Here is a tiny trained network, its code and every weight. The questions are about switching its units off for an input and a class, where a switched-off unit gives its printed mean instead of its output.

import numpy as np


def w(rows, s, z=0):
    codes = np.array(rows[::2]) - 128.0
    scale = np.full(codes.shape[1], s)
    scale[-1] = z or s
    return codes * scale


def f(y):
    return np.maximum(y, 0)


def log_softmax(a):
    a = a - a.max(-1, keepdims=True)
    return a - np.log(np.exp(a).sum(-1, keepdims=True))


def net(x, mask):
    res = np.array(x, float).reshape(1, 7) / 4 @ E
    y = f(res @ A[0][:, :-1].T + A[0][:, -1])
    res = res + np.where(mask, y, B[0][:, -1]) @ B[0][:, :-1]
    return log_softmax(res[-1] @ U[:, :-1].T + U[:, -1])


A, B = {}, {}
E = w([
[42,46,27,222,122,218],'x0',
[110,192,140,198,88,87],'x1',
[217,91,88,227,253,105],'x2',
[110,7,247,128,119,81],'x3',
[159,129,144,86,148,175],'x4',
[113,116,107,102,143,105],'x5',
[104,141,119,141,128,91],'x6',
],0.0077)
A[0] = w([
[166,203,152,185,103,32,211],'N1',
[81,123,167,125,83,94,194],'N2',
[205,204,142,100,151,95,117],'N3',
[150,130,71,197,217,166,153],'N4',
[254,95,114,200,224,58,252],'N5',
[161,121,209,121,100,98,57],'N6',
[48,85,149,180,88,183,160],'N7',
[110,62,193,137,111,116,215],'N8',
[81,135,195,82,93,129,114],'N9',
[142,160,70,167,185,161,82],'N10',
[138,147,52,158,110,197,8],'N11',
[116,166,119,77,53,130,105],'N12',
[93,57,16,46,109,155,181],'N13',
[41,168,112,90,107,233,120],'N14',
[198,201,81,39,124,136,243],'N15',
[65,163,106,120,86,189,99],'N16',
[132,47,114,138,90,147,117],'N17',
[119,123,206,2,62,74,155],'N18',
[127,88,38,204,139,205,178],'N19',
],0.0097,0.0037)
B[0] = w([
[42,77,100,154,204,231,207],'N1',
[161,143,165,155,127,194,191],'N2',
[49,61,95,58,152,205,189],'N3',
[231,162,145,185,83,153,213],'N4',
[248,25,41,99,164,183,251],'N5',
[224,111,202,132,191,70,174],'N6',
[70,140,111,48,64,179,216],'N7',
[151,110,141,155,183,233,207],'N8',
[161,217,158,198,101,100,189],'N9',
[139,213,154,203,80,100,182],'N10',
[151,170,93,155,96,85,177],'N11',
[72,194,169,116,124,112,184],'N12',
[108,211,162,173,57,120,199],'N13',
[109,194,111,85,66,47,205],'N14',
[86,162,139,120,57,223,209],'N15',
[86,178,127,68,89,1,187],'N16',
[116,58,134,82,89,172,175],'N17',
[158,177,173,248,176,161,238],'N18',
[142,128,110,212,38,126,239],'N19',
],0.0072,0.012)
U = w([
[47,208,201,85,25,192,196],'0',
[227,226,162,239,88,123,109],'1',
[173,129,34,127,80,201,233],'2',
[183,48,150,81,235,83,5],'3',
[83,213,52,54,2,72,1],'4',
],0.0075,0.0038)

Each question gives the input, the list of numbers given to net, and the class t.
The units are the neurons (one row each of A and B). Each row of codes is followed by its name. A weight is (code - 128) times the scale printed after its matrix; where a second scale follows, it is the last column's (A, B and U).
mask holds one flag per neuron, in row order. A switched-off neuron (its flag False) gives its mean, the last column of its row in B, instead of its output. The means were averaged over made-up inputs and are rounded, as every weight is.
A unit's drop is (log p(t) with every unit on - log p(t) with that unit switched off) / (log p(t) with every unit on - log p(t) with every unit switched off).
The circuit of an input: a set's keep is (log p(t) with only the set's units on - log p(t) with every unit switched off) / (log p(t) with every unit on - log p(t) with every unit switched off). Starting from the 12 units with the biggest drops (on a tie, the unit counted first), units are removed one at a time, each time the one whose removal leaves the highest keep (on an exact tie, the one counted first), for as long as the keep stays at least 0.8.
units of the circuit, in order: the units of the circuit, biggest drop first
k most important neurons: the k neurons with the biggest drops, biggest first
drop of u: that unit's drop, to one decimal
input [-7,-1,-1,-7,-6,8,-8], class 0: units of the circuit, in order : N15
input [-4,5,-1,-2,-1,-3,-8], class 0: units of the circuit, in order : N5, N3
input [-2,6,-2,-7,-5,1,-8], class 0: units of the circuit, in order : N15, N5
input [-7,-4,1,-5,7,-8,-8], class 2: 2 most important neurons : N13, N7
input [7,3,-8,-2,8,2,2], class 4: 2 most important neurons : N14, N16
input [1,-5,-1,0,-6,-8,2], class 4: 4 most important neurons : N18, N5, N1, N15
input [7,7,0,-7,-6,-2,7], class 4: units of the circuit, in order : N18, N16
input [-1,-1,6,-3,-8,-8,-7], class 2: 2 most important neurons : N5, N18
input [0,8,-1,-3,-8,-4,-5], class 0: 2 most important neurons : N5, N1
input [-2,2,6,-5,4,-8,-4], class 2: 2 most important neurons : N5, N3
input [-2,-4,-5,1,6,7,-7], class 1: 2 most important neurons : N18, N7
input [8,-3,3,0,-6,4,-3], class 1: 2 most important neurons : N4, N13
input [-8,6,1,6,-2,7,-5], class 3: drop of N6 : 0.1
input [3,-7,-6,-4,-4,-8,0], class 4: drop of N16 : 0.1
input [3,-5,8,5,-6,-4,7], class 2: units of the circuit, in order : N5
input [-2,-2,-6,7,8,8,-6], class 1: drop of N18 : 0.3
input [-6,8,-8,4,0,2,8], class 1: drop of N18 : 0.7
